Each row has a class, written as a number after it.
[ 11  12 -30 -19  21   1 -23  30  40  -3  49  37 -48  17 -24 -27  19 -13
  20  -8  -6  16 -16  -3  -3 -66  -5 -18  -6 -11   1  13 -39  26] | 5
[-15  10  27  11 -14 -69 -51  60   4  -8  43  13  82   2 -37 -26  13 -34
  -4  22 -86  61  32 -21 -23 -13 -36   6 -22  26  33 -20 -49  26] | 4
[  2  -3 -35 -10  21  23 -14  27  15 -19  46  10 -61  43 -29 -42  19 -14
  27 -14  -8  26  -9  10  21 -74 -11  -2 -27   0   9  -2 -17   9] | 3
[ -6   7 -34  14  14  16 -20  40   9 -29  36  23 -55  73 -38 -72  24 -10
  31 -21 -10  28 -32  16  30 -76 -20   3  -6  18  28  20 -14   2] | 2
[  0  -4 -32 -14  15  36  -3  30  -2 -25  13  12 -72  60 -27 -47  32  19
  11 -48   8  -3  -6  27  22 -86 -42   6   3  25  25   2   7  12] | 6
[  6   5 -16  33  37 -35   2   7  27 -23  23  14  65   6 -88  20  44 -51
  23  62 -13  -4  12   3   5 -25   2 -37 -41 -27  11  13  -8   6] | 1
[ -3   3 -10  48  11 -40  15  27  40 -35  26  40  60  20 -90  28  53 -35
  58  45 -16 -35   1  23   9 -33 -26 -31 -14 -15  24   3  24  11] | 7
[-14   8  36  16  -4 -75 -44  55  -7 -23  33   9  63  25 -18 -43   5 -22
 -20  15 -75  37  22  -9 -20 -18 -61  17 -12  28  36 -17 -27  27] | 5
[ -9   2 -27  53  26 -26  12  24  10 -27  22  11  52  61 -89   5  58 -59
  51  44 -13 -13  -4  25  21 -38 -33 -25 -28 -19  33   7  28  -8] | 3
[-10  17  35  59 -40 -41 -34  44  63 -11  -3 100  38 -22 -17  15 -39 -52
  20  -5 -47 -19 -43 -17   6  39  40  55 -21 -25 -15  20 -23   1] | 1
[  2   4 -37   9  13  17 -18  28  11 -29  45   9 -47  54 -34 -72  16 -10
  33  -6  -5  39 -33   3  26 -71  -5 -12  -6  11  14  22 -24  10] | 2
[-41 -20   4  67 -38 -38 -39  10   2  -6 -40  28  21  57 -36 -73 -40 -47
   4  14 -14   9 -77   9  68  41 -10  64 -32 -24   1  49 -44 -12] | 5
[-16  -8 -29  48  23 -29  12  17  -1 -32  -4   0  29  80 -88  -5  54 -39
  52  39  -3 -14 -15  46  39 -33 -54 -15 -25  -3  33   0  29 -16] | 3
[-13  12  33  42 -22 -65 -30  77  13 -40  39  45  67  14 -16 -33   7 -21
   3   3 -91  15  16  -6 -32 -29 -44  23  -2  39  44 -16  -6  14] | 2
[-35  -4  19  55 -36 -29 -32  23  35   0 -29  62  22  31 -25 -25 -34 -46
  19   1 -20 -12 -66   2  46  40  16  56 -23 -29  -2  41 -34  -7] | 5
[ 10  -1 -37  -8  18  26 -16  14  15  -5  24   0 -55  27 -26 -36  22   2
  12 -19   8  27 -18  -1  22 -73 -13 -17 -13   3   8  16 -39  27] | 6
[-22   7  46  59 -36 -61 -28  62 -10 -43   5  15  58  57 -30 -63   7 -13
  -5   0 -68  25  18   1  -9 -31 -85  29  -3  51  54 -10 -11  21] | 6
[ -3 -19 -40  45  32 -38   1 -18  17  -6   6 -32  63  42 -89 -11  54 -36
  29  80  -8  22  -9   2  21 -16 -28 -44 -47 -24   9  22 -27   2] | 0
[-24   0  33  36 -20 -60 -45  47  -6 -30  32   6  63  40 -11 -58   4 -31
  -5  12 -72  47  13  -1  -2 -18 -57  30 -19  30  42 -23 -24   8] | 3
[ -6   3 -24  32  38 -34   8  19  20 -23  15  13  54  50 -82  -3  51 -44
  34  44   0 -23  -3  25  16 -30 -27 -32 -12 -23  34  24  21   0] | 5
[  4  -8 -51  -3  18  12 -22  -2   2  -8  24  13 -64  28 -31 -55  20   1
  14  -9   6  45 -37  18  26 -71 -27 -11 -19   7   4   6 -31  21] | 7
[-21  18  39  41 -18 -58 -33  84  -2 -43  36  45  62  33 -27 -36  14 -23
   2  -5 -85  12  14   1 -23 -30 -53  31  -3  41  48 -17  -1  13] | 2
[  4   1 -49  -5  16  -2 -29   7  31 -11  23  12 -37  22 -30 -36  24  -8
  24  10 -12  48 -32  -1  14 -67  -8  -8 -34   3  -5  12 -48  23] | 0
[ -8 -14 -40  51  28 -39  14  -9   4 -16   3 -15  46  43 -96 -17  45 -37
  42  66   0   8  -9  18  40 -27 -36 -45 -48 -12  24  14  -6   0] | 7
[   0  -22  -40   29   41  -31    0   -8   28    7   26  -38   80   13
 -103   -3   45  -46   27   79   -4   17   -2   -2   34    3    8  -57
  -46  -40   14   42  -38    0] | 4
[  9 -11 -44 -13  18  24 -26   5  24   2  28 -25 -34   0 -28 -49  15  -2
   1  -3   9  46 -20 -13  21 -54   8 -23 -29 -14  -8  21 -65  23] | 6
[-30  -4  18  63 -47 -36 -39  14  28  -5 -41  59  21  28 -24  -2 -24 -30
  28   8 -33   1 -78  -2  42  35   0  68 -26 -16 -21  35 -33   0] | 0
[  4  11 -29  -4  17  22 -14  42   5 -31  30  29 -72  59 -30 -36  29   7
  35 -29   1   9 -26  21  16 -76 -22   3  17  12  16  13   9   2] | 2
[ -8 -17  18  21 -17 -70 -50  21  12  -5  28 -11  72 -45 -11 -37   1 -21
 -24  43 -91  62  25 -20 -30 -11 -36   2 -51  15  14 -23 -66  23] | 7
[-28  22  48  55 -37 -68 -30  75  10 -45  23  63  57  31 -25 -37  16 -19
  12  -6 -73  18   7  19 -26 -26 -78  34   0  45  48 -26   5  19] | 7
[-12  17  59  37 -32 -59 -28  76  26 -23  26  27  80  -8 -16 -18   6 -13
  -3   1 -93   2  46 -11 -42 -19 -52  20  -5  33  39 -26 -15  24] | 6
[ 15  -7 -37 -37  37   4 -26  12  33   9  59   8 -37  -8 -12 -25  21 -13
   7  -1 -19  42  -1  -9   1 -71   9 -27 -25 -17   6  15 -45  29] | 5
[ 14 -10 -56 -16  38  11 -29  -7  -2  -5  29 -20 -54  26 -39 -69  10 -13
  -6   1   6  78 -19  -8  35 -59  10 -17 -45   0   4  15 -44   9] | 1
[ -8   7 -13  42  23 -34  14  33  10 -28   0  16  42  61 -87  10  56 -39
  40  31  -2 -38   4  42   3 -33 -49 -26   8  -8  45  10  49  -6] | 5
[-14 -11   9  56 -28 -30 -47  -1  30   4 -24  36  23   2 -23 -33 -42 -45
  -8  10 -29  20 -59 -18  46  46  33  51 -41 -25 -16  32 -50  -7] | 1
[-21  12  46  42 -19 -63 -37  69   0 -39  31  19  63  35 -16 -41   6 -31
  -1   8 -86  20  21   6 -19 -26 -65  32 -17  42  48 -25  -3   8] | 3
[  9 -29 -60 -30  39  15 -36 -21  11  14  29 -32 -42   2 -13 -53   5 -15
  -1  21   1  70 -23 -12  21 -44  16 -20 -60 -25 -15  12 -72  -2] | 3
[ 15   3 -51 -22  24  16 -28   2  39  12  45  -4 -45  -3 -16 -14  35  -1
  14  -1  -9  47 -24 -15   4 -62   7 -27 -21  -7 -17   6 -55  28] | 0
[ -2  -9 -59 -30  18  18 -21  14   1  -7  21  17 -62  55 -42 -45  31   2
  25 -23  14  32 -26  21  38 -66 -17  -8  -7  15  17  12 -21   8] | 4
[ 10   7 -17  46  28 -41  12  20  21 -38  14  40  53  46 -85  13  52 -44
  34  35  -2 -22   4  19   4 -28 -24 -27 -12  -9  34   7  41  -4] | 1
[-22   5  30  26 -24 -67 -51  66  -4 -24  30  20  81  42 -51 -56  16 -34
   7  15 -82  42  25  -2 -13 -16 -55  25 -10  34  49 -12 -16   5] | 4
[-37  -8   0  62 -46 -31 -32  30  25  -1 -26  58  32  40 -50 -34 -34 -51
  31   2 -23  -7 -64   3  66  40  14  57 -23 -14   6  40 -39  -7] | 4
[  6  13 -25  55  26 -38   6  23  15 -34   5  35  37  70 -99  -3  60 -45
  40  28   1 -12 -13  26  15 -33 -36 -26 -12  -1  39  10  44 -11] | 1
[-34   2  39  66 -50 -16 -20  34  18 -19 -38  58  14  56 -26 -13 -31 -17
  23 -24 -10 -40 -51   4  61  32 -12  69   2  -5   6  23 -16   7] | 6
[  5  -1 -47 -21  27  11 -25   7   5  -8  15   3 -68  50 -29 -48  18  -6
  17 -12  10  33 -31  16  28 -69 -17 -13 -11   8  14  13 -19  14] | 5
[-20  -8  -3  39 -37 -35 -38  -3  29  17 -35  29  22  -3 -10 -31 -46 -30
  -2  17 -25   5 -63 -26  49  49  33  45 -38 -32 -16  33 -53  -3] | 5
[ -6   7 -42  11  16  10 -18  41  -3 -30  33  11 -59  73 -45 -74  17  -6
  34 -14   5  25 -34  15  42 -69 -22   2  -4  12  19  16 -21   6] | 2
[ -2  11  -9  42  24 -32  10  32  34 -13  26  29  50  51 -77   6  53 -45
  43  29 -11 -40   2  23   4 -23 -32 -30   7 -20  36  15  32  -1] | 5
[  5  -9 -53 -10  25  28 -13  12   8 -10  35  -1 -66  28 -27 -54  17   3
  17  -9   4  35 -38   9  31 -63   4 -13 -18  -3  -3  21 -37  10] | 2
[  -6  -24  -40   28   36  -29    1   -3   19    2   27  -44   85   26
 -102  -28   46  -49   31   76  -10   22   13    4   32   -1    1  -52
  -48  -32   27   32  -22  -13] | 4
[-16  15 -20  -1   0  27  -6  64  22 -34  32  48 -61  89 -58 -48  47  -2
  48 -42  10 -10  -7  45  19 -74 -42  10  32  21  38  14  20  -5] | 4
[ -1  12 -34   5   4  21  -9  40  27 -29  12  21 -58  41 -33 -44  27   5
  25 -27   7   3 -23  23  22 -77 -31   1  -7  12  13  12 -19  19] | 6
[ 20 -12 -46 -20  30   4 -38  -7   8  -5  27  -3 -57  25 -35 -43  17  -8
   5  -3   3  68 -22   0  23 -63   1 -20 -26   6   3   6 -41  14] | 1
[ 11  -3 -20  24  47 -39  -8  -2  37 -15  23   3  79 -13 -80  26  42 -52
  15  69 -11   7  13  -3   0 -15  18 -43 -42 -36  10  20 -15   0] | 1
[ -6  15 -16  10  18  13 -12  42  -3 -43  19  31 -63  77 -55 -62  27  -7
  21 -25   7  19 -16  36  24 -77 -40  10  -7  28  29  11  12  -1] | 1
[-33  -6  12  40 -43 -25 -49  29  34   3 -22  48  37  17 -47 -14 -36 -46
  25   5 -25   3 -52  -9  49  49  36  56 -17 -25  -6  29 -45  -7] | 4
[ -5  27 -36  -2   8  16 -21  55  21 -17  51  40 -36  52 -60 -38  39 -27
  46 -27  -3  28 -20  16  23 -75  -9  -9   3  11  27  14  -7  19] | 4
[ -9  -8  34  27 -12 -65 -36  51   6 -31  20  -9  82  -4 -10 -42  -7 -20
 -19  20 -71  34  37 -18 -24 -14 -45  13 -23  24  33  -9 -42  24] | 6
[-16   1  28  19 -11 -73 -47  60   8 -15  33   9  81   9 -32 -41   0 -28
  -7  23 -83  45  26 -14  -8  -4 -37  16 -28  29  41  -5 -42  16] | 4
[  -9  -20  -48   32   32  -33    4    2    7   -7   21  -27   71   46
 -114  -14   56  -52   35   68   -4   24   -1    6   45  -15  -10  -45
  -45  -29   27   29  -19    0] | 4
[ -3 -15 -42  38  34 -38  -2 -14  26  -7   9 -27  59  31 -82   0  56 -34
  31  74 -12  26 -15   3  25 -23 -21 -44 -57 -21  12  22 -30   6] | 0
[ -16    6  -23   39   19  -26   16   34    5  -32    5   18   45   92
 -108   -5   61  -34   56   29    7  -26    3   36   32  -28  -46  -25
    5    7   50   13   42  -11] | 4
[-34  14  40  63 -46 -31 -36  35  15 -24 -35  74  12  73 -23  -4 -20 -25
  33 -19 -20 -21 -64   2  38  27 -22  75  11   9   1  20  -1   0] | 0
[-20 -16   6  48 -42 -27 -28   0  56  16 -22  35  25 -52 -11  -7 -40 -19
  12  24 -36 -11 -54  -9  35  54  34  40 -47 -40 -35  23 -61  -4] | 7
[ 29   0 -41 -31  35  15 -29   4  45   5  58  11 -34 -44 -23 -17  13 -11
 -11  -1 -13  46 -13 -22 -10 -57  44 -31 -29 -15 -20  15 -51  24] | 1
[-33  10  50  66 -35 -52 -29  67 -13 -47   6   7  55  72 -26 -78   8 -17
  -1  -5 -57  17  17  23   7 -27 -96  38   1  50  61  -8 -14  17] | 6
